Here is a tiny trained network, its code and every weight. The questions are about switching its units off for an input and a target symbol, where a switched-off unit gives its printed mean instead of its output.

import numpy as np


def w(rows, s, z=0):
    codes = np.array(rows[::2]) - 128.0
    scale = np.full(codes.shape[1], s)
    scale[-1] = z or s
    return codes * scale


def f(y):
    return np.maximum(y, 0)


def softmax(a):
    e = np.exp(a - a.max(-1, keepdims=True))
    return e / e.sum(-1, keepdims=True)


def log_softmax(a):
    a = a - a.max(-1, keepdims=True)
    return a - np.log(np.exp(a).sum(-1, keepdims=True))


def net(x, mask):
    ids = ['Θαβγδζηλμξστφψ'.index(c) for c in x.split()]
    T = len(ids)
    res = E[ids] + P[:T]
    r = res
    for j in range(2):
        rows = slice(3 * j, 3 * j + 3)
        q, k, v = (r @ M[0][rows].T for M in (Q, K, V))
        z = softmax(np.where(np.tri(T) > 0, q @ k.T / 3**0.5, -1e9)) @ v
        o = O[0][rows]
        res = res + np.where(mask[j], z, o[:, -1]) @ o[:, :-1]
    y = f(res @ A[0][:, :-1].T + A[0][:, -1])
    res = res + np.where(mask[2:10], y, B[0][:, -1]) @ B[0][:, :-1]
    return log_softmax(res[-1] @ U[:, :-1].T + U[:, -1])


Q, K, V, O, A, B = {}, {}, {}, {}, {}, {}
E = w([
[106,133,127,99],'Θ',
[157,178,106,92],'α',
[169,162,112,78],'β',
[85,111,147,122],'γ',
[136,123,102,75],'δ',
[121,91,74,87],'ζ',
[141,145,102,87],'η',
[112,70,163,124],'λ',
[121,201,161,64],'μ',
[105,117,97,121],'ξ',
[131,110,87,131],'σ',
[154,192,132,221],'τ',
[106,252,162,152],'φ',
[175,66,73,179],'ψ',
],0.026)
P = w([
[122,175,85,32],'0',
[117,185,65,2],'1',
[91,182,86,37],'2',
[76,167,102,75],'3',
[99,154,124,80],'4',
[134,135,132,78],'5',
[136,150,141,82],'6',
[144,126,142,96],'7',
[148,124,144,87],'8',
[159,153,181,84],'9',
[179,130,187,109],'10',
[176,128,155,81],'11',
[171,146,140,49],'12',
],0.0062)
Q[0] = w([
[68,52,163,116],'H1',
[107,93,142,178],'H1',
[77,174,28,62],'H1',
[81,137,44,254],'H2',
[144,179,135,210],'H2',
[192,77,115,118],'H2',
],0.0095)
K[0] = w([
[125,198,84,111],'H1',
[122,117,63,98],'H1',
[196,81,182,235],'H1',
[128,219,1,119],'H2',
[98,132,92,64],'H2',
[105,71,200,129],'H2',
],0.0072)
V[0] = w([
[182,98,36,237],'H1',
[2,17,127,119],'H1',
[126,160,156,137],'H1',
[61,168,236,187],'H2',
[120,81,244,64],'H2',
[67,195,112,110],'H2',
],0.0093)
O[0] = w([
[114,147,242,188,2],'H1',
[68,62,145,43,33],'H1',
[138,221,82,165,147],'H1',
[32,183,114,89,102],'H2',
[3,83,89,175,193],'H2',
[180,107,68,58,201],'H2',
],0.0075,0.008)
A[0] = w([
[205,158,147,80,59],'N1',
[166,199,153,104,87],'N2',
[227,141,87,90,253],'N3',
[95,149,155,254,61],'N4',
[105,164,172,46,237],'N5',
[154,54,217,200,107],'N6',
[114,212,202,154,159],'N7',
[236,45,82,118,73],'N8',
],0.0089,0.0043)
B[0] = w([
[39,169,150,66,179],'N1',
[2,129,72,132,179],'N2',
[29,102,189,171,251],'N3',
[65,103,126,32,133],'N4',
[187,8,92,219,196],'N5',
[131,162,63,177,132],'N6',
[226,84,111,124,156],'N7',
[241,189,199,79,173],'N8',
],0.0067,0.017)
U = w([
[141,45,53,158,151],'Θ',
[125,181,166,56,139],'α',
[136,198,126,180,165],'β',
[147,104,111,71,68],'γ',
[182,97,175,155,136],'δ',
[154,84,216,129,222],'ζ',
[125,224,107,87,93],'η',
[139,80,167,39,67],'λ',
[172,171,38,88,174],'μ',
[182,129,142,14,12],'ξ',
[126,160,191,56,40],'σ',
[101,131,99,79,233],'τ',
[2,133,106,100,2],'φ',
[108,197,189,216,150],'ψ',
],0.0076,0.0074)

Each question gives the input, a string of symbols that net reads in full, and the target symbol t.
The units are the heads (3 rows each of Q, K, V and O) and the neurons (one row each of A and B). Each row of codes is followed by its name. A weight is (code - 128) times the scale printed after its matrix; where a second scale follows, it is the last column's (O, A, B and U).
mask holds one flag per unit, heads first, then neurons. A switched-off unit (its flag False) gives its mean, the last column of its rows in O or B, instead of its output. The means were averaged over made-up inputs and are rounded, as every weight is.
A unit's drop is (log p(t) with every unit on - log p(t) with that unit switched off) / (log p(t) with every unit on - log p(t) with every unit switched off).
The circuit of an input: a set's keep is (log p(t) with only the set's units on - log p(t) with every unit switched off) / (log p(t) with every unit on - log p(t) with every unit switched off). Starting from all 10 units, units are removed one at a time, each time the one whose removal leaves the highest keep (on an exact tie, the one counted first), for as long as the keep stays at least 0.8.
units of the circuit, in order: the units of the circuit, biggest drop first
most important unit: the unit with the biggest drop
which heads matter: for each layer, one digit per head in row order, 1 if its drop is at least 0.15 and else 0, layers parted by /
drop of u: that unit's drop, to one decimal
input ζ β γ ζ δ μ μ ζ ψ, target ζ: most important unit -> N8
input λ σ β, target Θ: units of the circuit, in order -> H2, H1, N5, N1
input δ ψ σ δ μ, target ζ: which heads matter -> 10
input μ μ λ α, target Θ: units of the circuit, in order -> H1, N5, H2, N1
input α μ β σ μ μ μ ξ α ψ ζ, target ζ: which heads matter -> 11
input μ β μ φ μ, target φ: which heads matter -> 11
input λ δ Θ Θ, target Θ: which heads matter -> 10
input δ ζ β σ, target ζ: units of the circuit, in order -> H2, H1, N8
input ψ ψ α α α σ, target ζ: which heads matter -> 01
input μ γ ζ μ ψ Θ η, target ζ: which heads matter -> 10
input δ α φ ψ, target ζ: which heads matter -> 01
input η β Θ φ μ μ, target φ: which heads matter -> 11
input β α Θ μ μ ζ ψ β, target ζ: which heads matter -> 10
input α ζ μ ζ δ ψ τ β, target ψ: units of the circuit, in order -> H1
input β μ μ λ ζ β, target Θ: which heads matter -> 11
input φ β β ζ ψ μ ψ μ β Θ μ ζ, target ζ: drop of H2 -> 0.2
input ψ δ ζ α ψ ξ, target ζ: drop of H2 -> 0.2
